Here is a tiny trained network, its code and every weight. The questions are about switching its units off for an input and a class, where a switched-off unit gives its printed mean instead of its output.

import numpy as np


def w(rows, s, z=0):
    codes = np.array(rows[::2]) - 128.0
    scale = np.full(codes.shape[1], s)
    scale[-1] = z or s
    return codes * scale


def f(y):
    return np.maximum(y, 0)


def log_softmax(a):
    a = a - a.max(-1, keepdims=True)
    return a - np.log(np.exp(a).sum(-1, keepdims=True))


def net(x, mask):
    res = np.array(x, float).reshape(1, 4) / 4 @ E
    y = f(res @ A[0][:, :-1].T + A[0][:, -1])
    res = res + np.where(mask, y, B[0][:, -1]) @ B[0][:, :-1]
    return log_softmax(res[-1] @ U[:, :-1].T + U[:, -1])


A, B = {}, {}
E = w([
[82,95,240,254],'x0',
[136,228,68,177],'x1',
[128,128,127,128],'x2',
[63,47,37,169],'x3',
],0.0095)
A[0] = w([
[121,129,133,166,53],'N1',
[150,8,198,31,52],'N2',
[143,107,190,79,180],'N3',
[139,151,103,124,254],'N4',
[160,100,150,216,104],'N5',
[79,82,73,164,73],'N6',
[211,184,243,68,148],'N7',
[88,98,103,141,10],'N8',
[123,127,137,222,26],'N9',
[144,151,102,141,68],'N10',
[144,227,73,203,92],'N11',
[112,90,177,153,223],'N12',
[94,60,123,99,71],'N13',
[125,55,88,138,126],'N14',
[138,107,50,77,62],'N15',
[103,123,96,96,129],'N16',
[157,116,103,82,96],'N17',
[132,107,96,58,99],'N18',
[132,34,33,177,116],'N19',
[113,116,156,147,97],'N20',
[162,108,93,47,134],'N21',
[99,83,203,170,105],'N22',
[127,192,98,158,54],'N23',
[140,82,94,150,144],'N24',
],0.013,0.0024)
B[0] = w([
[150,121,148,129,151],'N1',
[162,42,16,212,225],'N2',
[102,132,70,123,183],'N3',
[128,102,155,117,172],'N4',
[179,123,154,89,190],'N5',
[75,168,126,109,189],'N6',
[1,224,145,126,248],'N7',
[110,150,156,139,157],'N8',
[186,109,160,99,189],'N9',
[126,98,125,133,152],'N10',
[142,58,32,171,226],'N11',
[177,130,155,116,193],'N12',
[112,119,71,143,170],'N13',
[82,177,110,128,178],'N14',
[185,125,184,123,194],'N15',
[157,133,147,126,160],'N16',
[146,118,182,119,169],'N17',
[166,111,190,110,181],'N18',
[26,199,125,126,213],'N19',
[132,121,154,108,158],'N20',
[189,135,188,98,199],'N21',
[184,129,177,106,211],'N22',
[116,68,88,142,179],'N23',
[89,152,143,116,163],'N24',
],0.02,0.013)
U = w([
[27,206,113,160,144],'0',
[221,95,187,109,11],'1',
[128,19,1,240,250],'2',
],0.0089,0.0024)

Each question gives the input, the list of numbers given to net, and the class t.
The units are the neurons (one row each of A and B). Each row of codes is followed by its name. A weight is (code - 128) times the scale printed after its matrix; where a second scale follows, it is the last column's (A, B and U).
mask holds one flag per neuron, in row order. A switched-off neuron (its flag False) gives its mean, the last column of its row in B, instead of its output. The means were averaged over made-up inputs and are rounded, as every weight is.
A unit's drop is (log p(t) with every unit on - log p(t) with that unit switched off) / (log p(t) with every unit on - log p(t) with every unit switched off).
The circuit of an input: a set's keep is (log p(t) with only the set's units on - log p(t) with every unit switched off) / (log p(t) with every unit on - log p(t) with every unit switched off). Starting from the 12 units with the biggest drops (on a tie, the unit counted first), units are removed one at a time, each time the one whose removal leaves the highest keep (on an exact tie, the one counted first), for as long as the keep stays at least 0.8.
units of the circuit, in order: the units of the circuit, biggest drop first
k most important neurons: the k neurons with the biggest drops, biggest first
drop when u is switched off: that unit's drop, to one decimal
input [-8,-2,-7,7], class 1: units of the circuit, in order => (N15)
input [-3,-4,0,4], class 0: 2 most important neurons => (N11, N19)
input [1,7,-2,-6], class 2: 4 most important neurons => (N11, N19, N23, N6)
input [-1,-4,0,-2], class 2: 2 most important neurons => (N2, N19)
input [4,2,3,3], class 1: 2 most important neurons => (N7, N9)
input [2,-4,8,-5], class 0: 2 most important neurons => (N7, N11)
input [7,-8,3,-2], class 2: 2 most important neurons => (N2, N3)
input [-3,-7,0,-6], class 2: 2 most important neurons => (N2, N19)
input [5,5,3,-2], class 1: 2 most important neurons => (N2, N9)
input [5,1,-4,6], class 0: drop when N19 is switched off => 1.4
input [8,0,-8,3], class 1: drop when N15 is switched off => 0.0
input [5,-8,-7,-4], class 2: drop when N2 is switched off => 3.7
input [-1,1,8,0], class 1: drop when N6 is switched off => 0.1
input [-5,8,-8,-5], class 2: units of the circuit, in order => (N11)
